Here is a tiny trained network, its code and every weight. The questions are about switching its units off for an input and a class, where a switched-off unit gives its printed mean instead of its output.

import numpy as np


def w(rows, s, z=0):
    codes = np.array(rows[::2]) - 128.0
    scale = np.full(codes.shape[1], s)
    scale[-1] = z or s
    return codes * scale


def norm(h):
    return h / np.sqrt((h * h).mean(-1, keepdims=True) + 1e-5)


def f(y):
    return y / 2 * (1 + np.tanh(0.7978845608 * (y + 0.044715 * y**3)))


def log_softmax(a):
    a = a - a.max(-1, keepdims=True)
    return a - np.log(np.exp(a).sum(-1, keepdims=True))


def net(x, mask):
    res = np.array(x, float).reshape(1, 2) / 4 @ E
    u = 0
    for l in range(4):
        y = f(norm(res) @ A[l][:, :-1].T + A[l][:, -1])
        res = res + np.where(mask[u : u + 3], y, B[l][:, -1]) @ B[l][:, :-1]
        u += 3
    return log_softmax(norm(res)[-1] @ U[:, :-1].T + U[:, -1])


A, B = {}, {}
E = w([
[101,160,2,148,120,88,151,159,215,50,125],'x0',
[210,196,139,116,39,127,191,139,114,134,218],'x1',
],0.0063)
A[0] = w([
[61,99,9,164,183,45,82,175,208,23,65,7],'0.n0',
[143,179,2,163,110,25,152,126,239,23,151,3],'0.n1',
[41,44,151,185,234,168,43,113,104,189,24,98],'0.n2',
],0.0055,0.0046)
B[0] = w([
[169,186,139,236,204,81,33,34,205,253,94,236],'0.n0',
[133,163,114,51,63,107,199,164,115,60,171,237],'0.n1',
[73,68,122,57,85,141,206,188,93,27,152,255],'0.n2',
],0.0058,0.0096)
A[1] = w([
[198,186,203,109,96,165,167,90,108,187,185,9],'1.n0',
[89,127,54,253,251,128,9,36,199,219,49,2],'1.n1',
[56,52,132,61,190,184,125,192,93,73,45,32],'1.n2',
],0.0059,0.0035)
B[1] = w([
[144,90,82,189,167,165,93,90,107,181,91,204],'1.n0',
[82,226,255,122,85,35,9,225,223,248,68,253],'1.n1',
[70,94,110,70,174,101,203,158,61,35,112,219],'1.n2',
],0.0061,0.007)
A[2] = w([
[195,111,186,216,171,175,58,100,129,238,129,124],'2.n0',
[74,173,201,152,208,70,2,184,224,222,55,4],'2.n1',
[161,158,110,210,142,182,88,75,115,194,134,82],'2.n2',
],0.0069,0.0031)
B[2] = w([
[168,44,94,197,126,161,77,70,61,188,173,238],'2.n0',
[54,222,205,50,76,7,20,254,207,231,38,254],'2.n1',
[138,73,129,202,168,143,72,92,100,169,82,187],'2.n2',
],0.0055,0.0089)
A[3] = w([
[212,237,8,151,45,157,253,92,187,29,216,100],'3.n0',
[48,1,167,61,234,157,210,163,59,27,78,59],'3.n1',
[102,127,88,113,172,125,127,174,189,10,79,2],'3.n2',
],0.0056,0.0053)
B[3] = w([
[180,188,37,93,62,123,232,51,222,29,237,245],'3.n0',
[102,75,229,73,253,231,180,213,61,23,77,255],'3.n1',
[130,166,188,119,197,115,134,139,158,147,70,137],'3.n2',
],0.0064,0.0079)
U = w([
[33,21,244,32,224,240,217,214,22,22,59,183],'0',
[14,241,223,54,73,16,2,241,249,245,21,47],'1',
[226,31,95,235,116,242,51,30,32,235,157,250],'2',
[217,236,19,68,5,117,236,36,231,12,254,48],'3',
],0.0072,0.0026)

Each question gives the input, the list of numbers given to net, and the class t.
The units are the neurons (one row each of A and B). Each row of codes is followed by its name. A weight is (code - 128) times the scale printed after its matrix; where a second scale follows, it is the last column's (A, B and U).
mask holds one flag per neuron, layer by layer. A switched-off neuron (its flag False) gives its mean, the last column of its row in B, instead of its output. The means were averaged over made-up inputs and are rounded, as every weight is.
A unit's drop is (log p(t) with every unit on - log p(t) with that unit switched off) / (log p(t) with every unit on - log p(t) with every unit switched off).
unit that matters most: the unit with the biggest drop
k most important neurons: the k neurons with the biggest drops, biggest first
drop when u is switched off: that unit's drop, to one decimal
input [-1,2], class 2: 4 most important neurons	[0.n2, 0.n0, 1.n1, 0.n1]
input [-2,4], class 2: unit that matters most	0.n2
input [1,4], class 3: 2 most important neurons	[0.n0, 1.n1]
input [2,1], class 3: 2 most important neurons	[0.n1, 1.n1]
input [-2,7], class 2: 2 most important neurons	[0.n2, 0.n1]
input [-5,3], class 2: 2 most important neurons	[0.n0, 0.n2]
input [-2,1], class 2: 2 most important neurons	[0.n2, 0.n0]
input [8,1], class 3: 2 most important neurons	[0.n1, 1.n1]
input [-7,3], class 2: drop when 2.n0 is switched off	0.0
input [0,-5], class 0: drop when 0.n2 is switched off	3.6
input [6,3], class 3: drop when 0.n1 is switched off	3.9
